[[ 221 -559   32 -743 -688  490 -363]
 [ -61  820  -83  283  929 -140   83]
 [-198  130 -517 -343 -773  126   36]] gives -559

[8 3 1 3 4 7] gives 3

[2 2 7 3] gives 2

[8864 2838 7298 9281 8767 9857 6451] gives 2838

[8 2 6 7 7] gives 2

[-15   5  23 -33 -22  44] gives 5

[ 41 -32  27 -33] gives -32
---
[[-12, 5, -38, 20], [40, -15, 20, -49], [-58, -30, 48, 70]] → 5
[[-8, 57, 13, -58, 5, -32, 24], [-54, -28, -21, 36, 3, 15, -30], [-15, -70, 2, 44, -39, -27, -4]] → 57
[[15, 29, 22, -50, -10, -4, 21], [-37, -20, -43, 58, 9, -41, -8], [-47, -1, -46, 45, 1, -61, 6]] → 29
[[58, -10, 0, -34, -3], [29, 15, 30, -11, -47], [-33, 43, 37, -1, 17]] → -10
[[19, 18, 26, 3], [50, -34, 40, -64], [-26, -14, -45, 2]] → 18
[[-19, 40, 27, 12, 40, 30, -23], [32, -12, 19, 8, -43, 59, -58], [1, 10, -51, -1, 59, 49, -28]] → 40
---
 33   48   46   32  -33   45
 -3   11    5    2   45   -9
value 46

-492   107  -613  -185   505  -567 value -613

704  580  730  766  543  149  474 value 730

87  71  71  67  70  38  49
71  46  46  58  29  64  42
58  68  68  21  57  50  61
value 71

 273  -292   786  -751   833  -412  -353
 663  -112  -130   359   120   571   608
value 786

4  8  6  0 value 6

 94   78  216  190
 95   58  216  251
 50    1  216  199
value 216

25  79  57  19  29  45  15 value 57

-998   124  -221  -959   542  -108   -58
 123  -144   120    54   463    75   152
value -221
---
3  7  5  3  2
2  6  6  3  3
4  5  5  8  7
>> 3

 24   10  -26   -3   25
-13  -20   27  -27    5
>> 5

1592  5337  7622  8483  9465  2976  4441
3194  9741  6095  7006  9500  3686  9790
>> 9790

 44    4   37  -27   33   40
 42    1   37  -32   34   40
>> 40

-202    68   158   360  -421
-199   519   630   437  -683
 -19  -408  -398   -29   264
>> -683

 232    34   584   -25   632
-384  -636  -617   960  -459
>> -459
---
25	-55	-20	6	-9
3	42	15	35	-20
-7	65	-31	8	12
>> -31

-42	-34	64	23
5	20	5	-11
12	14	12	10
>> 12

33	29	-24	27	-3	0
51	63	-30	40	0	-2
-9	19	-19	20	-9	6
>> -19

29	51	-6	-57	1
-10	-65	-11	23	-17
-10	25	10	9	22
>> 10

-37	39	70	46	53
-53	-3	-46	-57	-30
26	29	25	73	52
>> 25

-12	-7	-1	-39
-2	-6	5	-9
-18	-19	8	-66
>> 8

-5	-3	-34	-41	-6	11	23
-16	58	4	7	-12	-9	0
-16	-13	-40	-44	-3	24	4
>> -40
---
-44,-75,-58,-8,-63,-28 gives -75
61,10,-5,-7 gives 10
-60,-26,-39,28,-50 gives -26
-14,10,-61,11,-33,-7,2 gives 10
-61,50,2,25,4 gives 50
-39,-7,-57,7,3 gives -7
73,-39,-41,45 gives -39
27,40,-17,-5,74,42 gives 40
43,-55,11,16 gives -55
---
[-68 -56 -60  33 -16 -30  50] ans = -60

[[-63   7  -1   7 -11]
 [-38 -36  50  40  35]] ans = 50

[[ 49  52  30  35 -63 -22]
 [-66   6 -55  67  11 -63]
 [-12  27  72 -66 -24  58]] ans = 72

[-33  22   1  14 -66  42  56] ans = 1

[[ 69  56  11 -15   3]
 [ 42  45   9 -19  -5]
 [ 45  10 -19  -5  41]] ans = -19

[[ 27   0  16  15  19   6  -5]
 [-49 -31 -33   8   2 -53   1]
 [ -7 -37 -32 -17 -55 -33 -18]] ans = -32

[[ 46  66  -2   6]
 [-65 -37 -12  32]
 [-12 -72 -72 -25]] ans = -72
---
[[-48 -50  26  75  -4 -40]
 [-23  16  -6 -48 -50  26]
 [-27 -51 -23  16  -6 -48]] => 75

[[-46   8   0   4  -5  28  22]
 [  6 -70   0   0   2  15  -4]
 [ 34   4  -7   2  -1  46 -65]] => -5

[[-15  -3  50  -1  16]
 [ 22  39  -1  41  42]
 [  6   7 -69 -13 -49]] => 50

[[-11 -58 -55 -39]
 [-17 -26 -52 -23]
 [ 12  65  32  -6]] => -58

[[-52 -40 -43  52  39]
 [ 33  49  46 -39  52]
 [-46  18  25  55 -53]] => -43

[[ -3   7   6 -30]
 [ 13  58 -20 -13]
 [  7  53  19 -12]] => 7

[[ 52  51   2 -48]
 [ 25  30   6 -62]
 [-31 -47  55  44]] => 51

[[-34 -40  51  69]
 [ 45  44  10 -14]
 [ -5  -9  15  37]] => -40
---
[  40  192  626 -190  283 -810]: -810
[-25 -39 -15 -14  48]: 48
[ 24   8  -4 -35  37]: 37
[208  35  49  92  83 190 211]: 211
[88 66  8 69]: 69
[3555 7247 9676 2151]: 2151
[-37  26 -34   2  15 -21 -26]: -26
[2 4 4 8 6 4]: 4
[-572 -602 -346 -514  529  431 -731]: -731
[7753 9271 2389 5725]: 5725
---
[ 68   2 -22   3 -14  65  39]	-22
[ 38  51  26 -56  71   8 -33]	26
[41  3 38  8  9 57 28]	38
[ -4 -69  -6 -37 -65  -4  -7]	-6
[23  6 32 17 62  7 -4]	32
[-71  33  26  32  72  40  61]	26
---
 67  180  159  195
 45  147   56  132
193  190  146   57
-> 67

  27  -516    56  -290  -486
 290    93   287   292   647
 198   282   486    80   600
-> 27

  5   -8  -44   -5  -29  -42   -8
  6   -8  -45   -7  -28  -42   -8
-14    7    3   19    2   34   -2
-> 5

 504  -846  -846  -234
 938  -111  -111  -258
-897   -44   -44   353
-> 504

 508  -787  -667  -829
-176  -853  -258   -83
 -51  -605  -241  -954
-> 508

169  129   26  128   74   34
211  154  110    6  253  149
164  128   30  135   70   35
-> 169

34  48  37  46
 0  95  81   2
70  32  67  25
-> 34

162  183   29   12  142  223
 58  113  107   70   79   99
113  112  150   78   60   99
-> 162

116  210   12    6
  9  102  120  237
 92   28    1   93
-> 116
---
[ 62 -10 -69 -16  51] gives 51
[-33  21 -65  58  46 -18  60] gives 60
[-64  17 -44 -30] gives -30
[ 2 68 -4  1] gives 1
[ 40  23 -57 -13 -28 -33] gives -33
[ 57 -27 -35 -16] gives -16
[ 50 -17  17  67 -44   7] gives 7
